Here are made-up things, facts about them, and rows of numbers that follow some of those facts. Name the thing behind each unnamed row.

Some things and their rows:
J: -2; 1; 8; 4; 0; -8; 0; -6; 10; 10; 8; -1; 3; 1; 3; 0; 3; -6; -1; -5; 0; 1; 2; -8; -3; -6; -2; 8; 1; 3; -10; -5; 5; -3; 0
R: -10; 3; 1; 5; -13; 5; -5; -7; 5; 12; 1; 8; 6; -2; 5; -10; 12; -1; 7; 2; 23; 3; -5; -16; 9; -2; -4; -6; -2; 3; -7; 0; -3; -16; -3
K: -8; 1; 6; 4; -6; -13; -1; -6; 11; 14; 9; 2; -1; 3; 3; -10; 6; -4; -3; 0; 5; -3; 2; -7; -6; -4; -1; 2; 3; 0; 9; -10; 8; -12; -3
G: -9; 0; -5; 1; -5; 11; -6; -2; -5; -5; -5; 6; 3; -3; 1; -5; 7; 4; 12; 2; 17; 3; -7; -5; 7; 4; 6; -5; -4; 1; 6; 2; -5; -12; -4
T: 2; 2; 0; 6; 4; 1; 4; 11; 9; -1; -4; -2; -3; 0; -3; -2; 0; -2; -9; 12; -5; -14; 3; -7; 11; -6; -1; -20; -1; -2; -7; 19; -6; 6; 12
B: -11; 1; -1; -1; 16; 7; -6; 9; -8; -16; -6; -8; -4; -2; -4; -4; -8; 0; -7; 29; -9; -16; -1; 3; 4; 0; 17; -11; -4; 0; 2; 5; -12; -3; -2
Y: 3; 1; 2; 7; 0; -9; 3; 14; 7; 0; -1; -2; -5; 1; -1; -4; 2; -2; -18; 14; -12; -18; 4; 0; 8; -2; -7; -20; 3; -6; 9; 13; -5; -3; 10
H: -12; -1; 2; 4; -3; -10; 1; 0; -2; -7; 8; 4; -1; 3; 0; 4; 5; 3; 7; -4; 0; 5; -2; 7; -8; 9; 3; 10; 2; -2; 24; -13; 12; -1; -10
L: 0; 6; -5; 5; -8; 11; 1; 9; 2; -1; -10; 8; 1; -1; 0; -13; 9; 3; -4; 11; 12; -11; 0; -11; 16; -3; -6; -24; -3; -1; -4; 25; -15; -13; 10
S: 19; -3; -2; -14; 0; 8; 2; -11; -10; 4; -5; -12; -2; 1; -2; 6; -4; 0; -4; -5; -2; 9; 1; 11; -12; 0; 5; 15; -2; -1; -7; -20; -9; 2; 3
E: 5; -1; 4; 4; 6; 0; 8; 3; -2; -13; 4; 0; 0; 2; -3; 15; 4; 3; 6; -10; -9; 4; -2; 10; 3; 7; 2; 15; 0; -1; 11; 1; 7; 14; -4
F: 9; 0; 2; -3; 0; 0; 3; -12; 4; 16; 2; -8; 5; 1; 3; 3; -2; -6; -2; -8; 2; 10; 3; -5; -7; -7; -1; 10; 1; 7; -25; -18; -3; 6; 3
W: -12; 0; 3; 4; -1; -8; -2; 2; -2; -4; 6; 1; -4; 3; -2; -4; 2; 3; 0; 2; -3; -7; -1; 5; -7; 3; 2; 6; 0; -2; 23; -5; 5; -7; -7

Some facts about the things:
σ(C, P); σ(A, Z); σ(W, AG)
σ(Z, Y); σ(L, A); σ(M, AH)
σ(AD, O); σ(I, W); σ(AE, L)
σ(Q, AF); ε(AA, 135); ε(V, 14)
ε(C, 97); ε(G, 135); ε(AI, 18)
ε(J, 893); ε(Y, 18); ε(AF, 14)
ε(T, 29); ε(D, 893); ε(A, 135)
ε(U, 135); ε(AH, 29); ε(W, 97)
ε(Z, 893); ε(AG, 862); ε(L, 135)
ε(H, 97); ε(P, 893); ε(AC, 893)
ε(B, 29); ε(AB, 29); ε(O, 18)
ε(F, 14); ε(N, 862); ε(E, 893)
ε(M, 862); ε(AD, 893); ε(I, 135)
ε(R, 135); ε(S, 862); ε(AE, 29)
ε(K, 97); ε(X, 18); ε(Q, 14)
ρ(AA, 47); ρ(V, 88); ρ(C, 158)
ρ(G, 230); ρ(AI, 162); ρ(J, 162)
ρ(Y, 158); ρ(AF, 158); ρ(T, 158)
ρ(D, 158); ρ(A, 715); ρ(U, 88)
ρ(AH, 162); ρ(W, 230); ρ(Z, 88)
ρ(AG, 47); ρ(L, 158); ρ(H, 47)
ρ(P, 230); ρ(AC, 47); ρ(B, 88)
ρ(AB, 717); ρ(O, 230); ρ(F, 162)
ρ(N, 158); ρ(E, 715); ρ(M, 162)
ρ(AD, 717); ρ(I, 717); ρ(R, 162)
ρ(S, 230); ρ(AE, 715); ρ(K, 162)
ρ(X, 47); ρ(Q, 715)

Name these rows:
A row may be one of the things named above.
-5; -6; 3; 3; 1; -12; -1; -4; -2; -9; 10; 0; -1; 1; -1; 8; 0; 0; 4; 0; -5; 7; -3; 10; -5; 7; 5; 12; 4; -2; 20; -12; 15; 2; -9  X
19; -3; -3; -16; 2; 9; 2; -11; -9; 4; -6; -13; 0; 1; -2; 8; -7; 0; -2; -7; -2; 11; 1; 12; -11; 2; 7; 12; -1; 0; -3; -22; -10; 3; 3  S
-13; 2; -5; 1; -5; 13; -5; -4; -5; -5; -3; 5; 2; -1; 1; -6; 7; 5; 11; 4; 17; 5; -8; -7; 6; 4; 6; -2; -5; 2; 5; 2; -4; -11; -3  G
-5; 1; -1; -2; 14; 5; -5; 8; -11; -16; -3; -10; -5; 0; -3; -6; -7; 1; -12; 22; -10; -19; 2; 3; -5; 0; 12; -4; -4; 0; 3; 6; -10; -3; -3  Z
-13; -1; -3; -2; 13; 7; -7; 10; -6; -18; -6; -8; -4; -3; -4; -4; -7; 1; -6; 29; -7; -17; 1; 2; 2; 0; 16; -16; -4; 0; 2; 4; -12; -1; -3  B
-4; 0; 3; 2; 6; 0; 0; 1; -2; -6; 3; -3; -1; 2; 0; 3; -5; 0; 2; -4; -8; -1; 1; 3; -4; 1; 2; 9; -1; 1; 3; 3; 4; 1; -4  P
-13; -2; -4; -6; -9; -19; -6; -3; 8; 19; 4; 14; 1; -6; 6; -3; -17; -4; 8; -37; -2; 14; 6; -6; -17; -3; -19; 4; 9; 2; -22; 21; 19; 8; 0  AD
-6; -2; 3; 2; 7; -1; -1; 1; -2; -6; 5; -2; 1; 1; -1; 5; -2; -1; 0; -4; -5; -2; -1; 2; -5; 1; 2; 10; -1; 0; 3; 2; 6; 2; -5  P
-11; 1; -4; -5; -8; -17; -7; -4; 9; 16; 2; 17; 0; -5; 6; -6; -16; -3; 9; -34; -3; 12; 7; -5; -16; -2; -18; 7; 7; 1; -20; 20; 20; 7; 0  AD
-15; 3; -10; -6; -21; -4; -12; -7; 7; 17; -2; 26; 4; -9; 7; -13; -8; 1; 18; -28; 19; 17; -2; -15; -3; -1; -17; -6; 4; 2; -16; 24; 9; -6; 0  I
21; 4; -1; -1; 4; 6; 7; 6; 1; 4; -7; -11; -1; 0; -3; 2; -4; -2; -15; 2; -6; -11; 5; -4; 5; -6; -9; -6; -3; 0; -16; 8; -13; 5; 16  AF
13; -3; -2; -1; 7; 9; 8; -4; -8; -11; -1; -6; 2; 1; -4; 19; 1; 4; 7; -17; -5; 11; -3; 11; 2; 5; 3; 22; -2; 1; -2; -11; 0; 19; 0  Q
1; 4; 1; 9; -4; -9; 7; 10; 6; -2; -1; 1; -4; 3; -1; -12; 5; 0; -17; 12; -5; -19; 5; -1; 5; -2; -9; -14; 2; -6; 16; 16; -4; -10; 10  C
-10; 0; -5; -4; 3; 18; -10; 8; -12; -14; -9; 1; -3; -2; -2; -15; 3; 6; -4; 28; 12; -16; -3; -4; 9; 2; 11; -15; -8; 0; 14; 3; -21; -17; -4  U
4; 0; -3; -10; 14; 13; -5; 2; -14; -10; -10; -13; -3; 0; -5; 2; -10; 0; -14; 13; -8; -12; 5; 6; -10; -2; 8; -1; -6; 2; -7; -8; -20; 3; 1  V
8; 1; 2; 6; 3; 0; 5; 13; 5; -1; -3; -3; -1; 3; -1; -1; -2; -2; -15; 4; -8; -16; 7; -5; 7; -4; -8; -11; 0; -2; -7; 21; -5; 2; 10  D
-8; 1; -4; 1; -7; 11; -2; -3; -7; -7; 2; 9; 4; -1; 0; 2; 11; 6; 18; -1; 18; 13; -9; -2; 6; 7; 5; 7; -4; 3; 7; 0; 1; -4; -10  AA
-4; 0; 1; 6; 6; 3; 6; 5; 1; -15; 0; 1; 1; 1; -4; 15; 6; 3; 14; -4; -7; 7; -4; 10; 11; 6; 7; 4; 0; -1; 9; -3; 7; 13; -4  AE
-4; -2; 3; 1; 4; -5; 1; -3; -4; -6; 7; -1; 3; 2; -1; 12; -1; 0; 8; -8; -4; 6; -4; 5; -5; 5; 4; 16; -1; 2; 7; -7; 12; 9; -8  AC
-15; -4; -5; -6; -8; -16; -6; -3; 10; 16; 2; 18; -1; -7; 6; -2; -16; -2; 16; -29; -1; 14; 3; -6; -8; -3; -13; -7; 8; 0; -26; 22; 19; 9; 0  AB
32; 0; -4; -11; -1; 9; 8; 1; -3; 9; -10; -14; -3; 2; -2; -2; -5; -1; -19; 1; -5; -3; 6; 4; 2; -6; -5; -6; 1; -3; -13; 0; -17; 4; 17  N
0; -2; 8; 5; -5; -14; -1; -4; 10; 13; 10; 0; 0; 2; 4; -3; 4; -6; -4; 5; -1; 1; 0; -1; -2; -3; -5; -4; 5; -1; 3; -12; 7; -6; -2  AI
-11; 0; 0; 5; -13; 8; -4; -9; 4; 12; 0; 7; 6; -2; 5; -10; 13; 0; 9; 4; 23; 7; -5; -16; 9; -3; 1; -5; -1; 4; -5; -1; -5; -14; -3  R
5; -1; -4; -10; 16; 14; -3; 3; -14; -10; -7; -14; -3; 0; -5; 0; -10; 1; -13; 16; -9; -13; 3; 4; -10; -1; 11; 0; -6; 3; -7; -4; -20; 3; 1  V
-7; 2; 6; 4; 1; -6; -1; -7; 10; 14; 6; 2; 3; 0; 3; -4; 3; -6; 4; 8; 2; 3; 0; -10; 3; -5; 2; -4; 2; 4; -11; -4; 5; 2; -1  AH
19; -2; -3; -14; 0; 6; 2; -13; -10; 1; 0; -10; 1; 0; -3; 12; -1; 2; 1; -11; 0; 19; -1; 12; -14; 5; 6; 25; 0; 1; -3; -27; 0; 12; -3  AG
-4; 4; -4; 5; -5; 14; 2; 3; -4; -17; -4; 9; 4; 0; -2; 6; 12; 8; 18; -6; 13; 9; -10; 1; 19; 10; 4; 1; -4; -2; 16; 4; -1; -3; -5  A
22; -1; 4; -9; -4; 0; 3; -16; 1; 21; 0; -10; 2; 2; 3; 1; -2; -5; -8; -8; 4; 14; 3; 2; -8; -5; -3; 12; 3; 3; -18; -25; -5; 0; 4  M
0; 2; -4; 4; -8; 12; 0; 11; 3; 0; -10; 7; 0; -1; 1; -12; 8; 3; -5; 10; 12; -12; -1; -12; 18; -2; -9; -21; -3; -2; 0; 24; -15; -11; 11  L
-4; 0; 7; 6; -7; -14; -1; -3; 9; 13; 10; 3; 0; 2; 3; -8; 8; -4; -4; 2; 5; 0; 1; -6; -4; -4; -5; 0; 3; 1; 9; -9; 10; -13; -2  K
-9; -5; 2; 1; 1; -8; -1; 1; 0; -5; 6; -1; -3; 0; 1; 2; -1; -1; -3; 7; -8; -3; -3; 10; -2; 4; 4; 4; 2; -3; 18; -11; 9; -5; -3  O
-1; 2; -4; 5; -5; 14; 3; 0; -6; -14; -4; 10; 4; -1; -2; 7; 14; 9; 17; -4; 14; 6; -8; 1; 17; 10; 3; 0; -4; -1; 19; 3; -2; -2; -4  A

Now the same things, written a new way:
Some things and their rows:
AC: 1; -11; -23; 17; -11; -9; -6; 2; 3; -10; 9; 8; -7; 10; 6; -8; -34; -4; 3; -2; -5; -3; -4
T: 5; -3; -21; 5; 9; 17; 1; -3; -6; -12; 14; 2; -12; 1; 2; -12; -5; 13; 29; -3; -1; -1; -9
P: -11; 4; -13; 3; -5; 0; -9; 5; 8; -25; 19; 13; -15; 8; 11; -9; -16; 13; 11; -7; -2; -3; -8
Q: -3; 3; -19; 10; -7; -4; -10; -6; -12; -19; 28; 19; -3; 13; -4; -5; -7; -2; 29; 1; 9; 2; -16
K: 4; -13; -20; 12; 2; -14; 4; -4; 9; -6; 12; 20; -8; 7; 15; -1; 7; -2; 20; 13; -7; 4; -3
AA: -3; -13; -19; 21; -14; -6; 2; -5; -3; -6; 8; 16; -12; 15; -6; -7; -24; -8; 5; 6; -13; -2; 4
R: -8; -8; -16; 15; 0; -10; 5; -7; 3; -2; 14; 25; -13; 13; 13; 8; -5; 3; 14; 11; -12; 1; 8
U: -10; -7; -18; 6; -3; 4; 9; -2; -2; -18; 3; 32; -20; 12; 7; 2; -9; -7; 13; 22; -17; 12; -2
I: -7; -6; -17; 11; 5; -2; -9; 0; 2; -20; 14; 18; -23; 20; 0; -17; -5; 6; 41; 11; 0; 3; 7
Y: 1; -2; -15; 9; 5; 12; 1; -1; -1; -8; 14; 8; -6; -2; 5; -19; -12; 6; 29; -4; 7; 8; -9
H: 2; -14; -17; 24; -17; -5; -13; 0; 5; -18; 15; 8; -7; 4; -8; -22; -7; -10; 14; 4; 1; 3; -4
AH: 1; -8; -19; 9; 10; -7; 4; 2; 3; 2; 11; 20; -12; 5; 17; 10; -6; 6; 13; 5; -1; -1; -4
W: 4; -1; -13; 0; -22; -13; 8; 5; 7; -16; 15; 15; -17; 6; 1; -8; 3; 10; 14; 1; -13; 2; -12

Rows to name:
Some rows may be things named above.
-11; -9; -14; 11; 5; -4; -9; 0; -2; -22; 11; 18; -23; 19; 0; -16; -7; 7; 43; 15; -5; -1; 7  I
1; -10; -18; 10; 1; -17; 0; -1; 8; -5; 16; 17; -8; 6; 17; 1; 5; 0; 17; 9; -5; 2; -10  K
-2; 1; -16; 10; -5; -8; -11; -7; -8; -20; 28; 19; -7; 10; -8; -5; -7; -4; 28; 1; 7; -1; -16  Q
0; -4; -19; 11; -5; 2; 16; -8; -5; -9; 10; 9; -16; 12; -1; -6; -14; 2; 21; 4; -18; 9; 1  L
-4; -9; -18; 11; 6; 1; -12; -5; 0; -14; 24; 27; 0; 2; 12; -1; -1; 6; 29; 3; 5; -1; -5  F
-7; -13; -18; 26; -11; -7; 2; -4; 1; -5; 10; 16; -14; 12; -5; -11; -21; -4; 6; 9; -12; 1; 6  AA
-7; -9; -17; 4; 1; 15; -8; -5; -4; -27; 12; 33; -5; -1; 2; -4; -7; -8; 26; 14; 3; 10; -11  V
-4; -8; -22; -1; 5; 3; 1; 3; 2; -19; 1; 21; -13; 8; 13; 0; -22; -12; 15; 14; -11; 11; -12  Z
-1; -2; -17; 13; 2; 12; 2; -5; 0; -10; 13; 5; -7; 1; 7; -20; -11; 11; 32; -6; 7; 11; -5  Y
4; 3; -22; 8; -1; -17; -2; 5; -1; -12; 14; 11; -13; 19; 5; 1; -26; -5; 15; 2; -5; 5; -19  E
-3; -8; -24; 11; 9; -11; -4; 2; 8; -7; 11; 17; -5; 12; 22; 5; -22; 1; 10; 5; -5; -3; -3  J
8; -3; -25; 2; 4; 0; 11; 0; -2; -13; 8; -2; -9; 12; 7; -8; -25; 3; 22; -2; -14; 8; -7  D
-12; -6; -14; 18; 9; 1; -9; 0; 8; -4; 18; 24; -5; 3; 19; -6; -2; 6; 21; 3; 14; 4; -4  AI
3; -13; -24; 3; 6; -9; 2; 10; -5; -8; 3; 13; -25; 16; 5; -2; -17; 11; 42; 15; -3; -7; -2  AB
5; -10; -28; 1; 6; -8; 2; 8; -4; -8; 3; 15; -22; 16; 3; -5; -16; 14; 43; 13; 0; -5; -3  AB
-10; 2; -8; 9; -14; 8; -2; 4; 6; -15; 19; 19; -13; 0; 7; -13; -6; 15; 22; -7; 11; 0; -5  O
14; -7; -23; 5; -3; -6; 12; -8; -1; -11; 9; 3; -11; 7; -3; -13; -7; 5; 25; 5; -17; 9; -9  C
4; -6; -19; 7; -3; 14; -1; -10; -9; -16; 22; 9; -3; 2; -6; -13; -7; 5; 36; 2; -5; -2; -5  AF

